Here is a tiny trained network, its code and every weight. The questions are about switching its units off for an input and a class, where a switched-off unit gives its printed mean instead of its output.

import numpy as np


def w(rows, s, z=0):
    codes = np.array(rows[::2]) - 128.0
    scale = np.full(codes.shape[1], s)
    scale[-1] = z or s
    return codes * scale


def norm(h):
    return h / np.sqrt((h * h).mean(-1, keepdims=True) + 1e-5)


def f(y):
    return np.maximum(y, 0)


def log_softmax(a):
    a = a - a.max(-1, keepdims=True)
    return a - np.log(np.exp(a).sum(-1, keepdims=True))


def net(x, mask):
    res = np.array(x, float).reshape(1, 5) / 4 @ E
    u = 0
    for l in range(3):
        y = f(norm(res) @ A[l][:, :-1].T + A[l][:, -1])
        res = res + np.where(mask[u : u + 10], y, B[l][:, -1]) @ B[l][:, :-1]
        u += 10
    return log_softmax(norm(res)[-1] @ U[:, :-1].T + U[:, -1])


A, B = {}, {}
E = w([
[63,114,55,165,250],'x0',
[74,113,225,201,138],'x1',
[23,122,150,10,119],'x2',
[131,128,131,128,129],'x3',
[134,102,115,140,115],'x4',
],0.0022)
A[0] = w([
[99,122,130,118,237,5],'L0N0',
[119,92,2,144,174,44],'L0N1',
[175,214,100,199,151,129],'L0N2',
[77,100,88,145,250,77],'L0N3',
[80,128,134,43,149,102],'L0N4',
[165,100,211,10,139,143],'L0N5',
[75,86,201,222,137,120],'L0N6',
[53,133,113,57,108,111],'L0N7',
[192,149,39,45,145,88],'L0N8',
[195,94,94,153,163,80],'L0N9',
],0.0065,0.0028)
B[0] = w([
[208,129,252,146,76,182],'L0N0',
[172,239,142,126,47,224],'L0N1',
[125,107,104,62,241,230],'L0N2',
[220,131,226,153,35,252],'L0N3',
[158,54,28,155,151,198],'L0N4',
[228,193,136,181,167,213],'L0N5',
[31,176,38,82,84,239],'L0N6',
[136,30,31,166,168,206],'L0N7',
[16,253,70,131,61,221],'L0N8',
[78,11,54,116,167,193],'L0N9',
],0.0045,0.0041)
A[1] = w([
[82,76,232,76,187,3],'L1N0',
[162,59,144,48,150,8],'L1N1',
[231,60,95,183,166,208],'L1N2',
[195,97,232,160,131,120],'L1N3',
[19,119,204,124,115,111],'L1N4',
[169,110,146,38,169,45],'L1N5',
[82,177,150,103,114,108],'L1N6',
[229,183,135,127,91,108],'L1N7',
[2,103,165,118,112,144],'L1N8',
[94,117,168,74,152,3],'L1N9',
],0.006,0.004)
B[1] = w([
[59,57,42,205,54,128],'L1N0',
[131,74,56,233,138,129],'L1N1',
[77,1,174,130,156,255],'L1N2',
[178,65,149,122,55,174],'L1N3',
[160,125,77,125,73,153],'L1N4',
[158,196,103,218,192,130],'L1N5',
[58,209,111,162,112,153],'L1N6',
[175,107,175,140,96,226],'L1N7',
[103,205,18,102,77,168],'L1N8',
[206,41,62,210,61,128],'L1N9',
],0.006,0.0052)
A[2] = w([
[52,169,140,45,87,46],'L2N0',
[137,124,254,48,185,3],'L2N1',
[168,202,133,46,221,40],'L2N2',
[41,105,43,149,113,145],'L2N3',
[102,142,113,141,159,112],'L2N4',
[104,131,214,121,220,70],'L2N5',
[97,154,113,66,95,38],'L2N6',
[14,157,132,29,185,40],'L2N7',
[80,186,186,17,110,5],'L2N8',
[208,145,128,57,219,31],'L2N9',
],0.0052,0.004)
B[2] = w([
[210,115,40,218,140,150],'L2N0',
[219,63,38,174,36,128],'L2N1',
[194,170,84,227,151,130],'L2N2',
[145,164,87,101,201,255],'L2N3',
[145,142,68,109,185,140],'L2N4',
[189,85,37,213,169,134],'L2N5',
[146,166,66,144,151,141],'L2N6',
[220,117,105,196,186,142],'L2N7',
[194,105,206,164,3,128],'L2N8',
[227,93,79,207,187,129],'L2N9',
],0.0059,0.0037)
U = w([
[107,201,37,122,62,187],'0',
[210,56,226,179,3,136],'1',
[98,31,85,119,178,134],'2',
[148,119,126,155,95,186],'3',
[191,140,142,190,137,180],'4',
[16,199,234,38,165,3],'5',
],0.0055,0.004)

Each question gives the input, the list of numbers given to net, and the class t.
The units are the neurons (one row each of A and B). Each row of codes is followed by its name. A weight is (code - 128) times the scale printed after its matrix; where a second scale follows, it is the last column's (A, B and U).
mask holds one flag per neuron, layer by layer. A switched-off neuron (its flag False) gives its mean, the last column of its row in B, instead of its output. The means were averaged over made-up inputs and are rounded, as every weight is.
A unit's drop is (log p(t) with every unit on - log p(t) with that unit switched off) / (log p(t) with every unit on - log p(t) with every unit switched off).
The circuit of an input: a set's keep is (log p(t) with only the set's units on - log p(t) with every unit switched off) / (log p(t) with every unit on - log p(t) with every unit switched off). Starting from the 12 units with the biggest drops (on a tie, the unit counted first), units are removed one at a time, each time the one whose removal leaves the highest keep (on an exact tie, the one counted first), for as long as the keep stays at least 0.8.
circuit, biggest first: the units of the circuit, biggest drop first
k most important neurons: the k neurons with the biggest drops, biggest first
top k neurons in layer l: the k neurons of layer l with the biggest drops, biggest first
drop when u is switched off: that unit's drop, to one decimal
input [8,-6,0,0,-3], class 1: circuit, biggest first => (L0N3, L0N0)
input [0,7,-7,-4,-4], class 0: circuit, biggest first => (L0N6)
input [-1,5,-7,5,-1], class 2: circuit, biggest first => (L0N2, L0N1, L0N9)
input [-5,5,6,-1,4], class 2: top 4 neurons in layer 0 => (L0N7, L0N3, L0N1, L0N5)
input [8,-2,-7,-4,8], class 1: 3 most important neurons => (L0N3, L0N1, L0N7)
input [-6,-1,8,5,-3], class 2: 3 most important neurons => (L0N7, L0N3, L0N4)
input [7,8,7,6,-4], class 0: top 2 neurons in layer 1 => (L1N8, L1N2)
input [-5,7,0,4,6], class 0: 2 most important neurons => (L0N6, L0N3)
input [-5,4,8,1,1], class 2: 2 most important neurons => (L0N7, L0N3)
input [3,4,0,-3,4], class 0: 3 most important neurons => (L0N6, L0N5, L1N8)
input [8,3,-8,4,-6], class 1: top 2 neurons in layer 0 => (L0N3, L0N0)
input [7,3,0,-4,2], class 1: drop when L0N3 is switched off => 0.3
input [3,2,-6,2,-5], class 2: drop when L0N8 is switched off => 0.4
input [7,0,5,1,6], class 1: circuit, biggest first => (L0N3)
input [4,7,-8,7,5], class 2: drop when L1N7 is switched off => -0.1
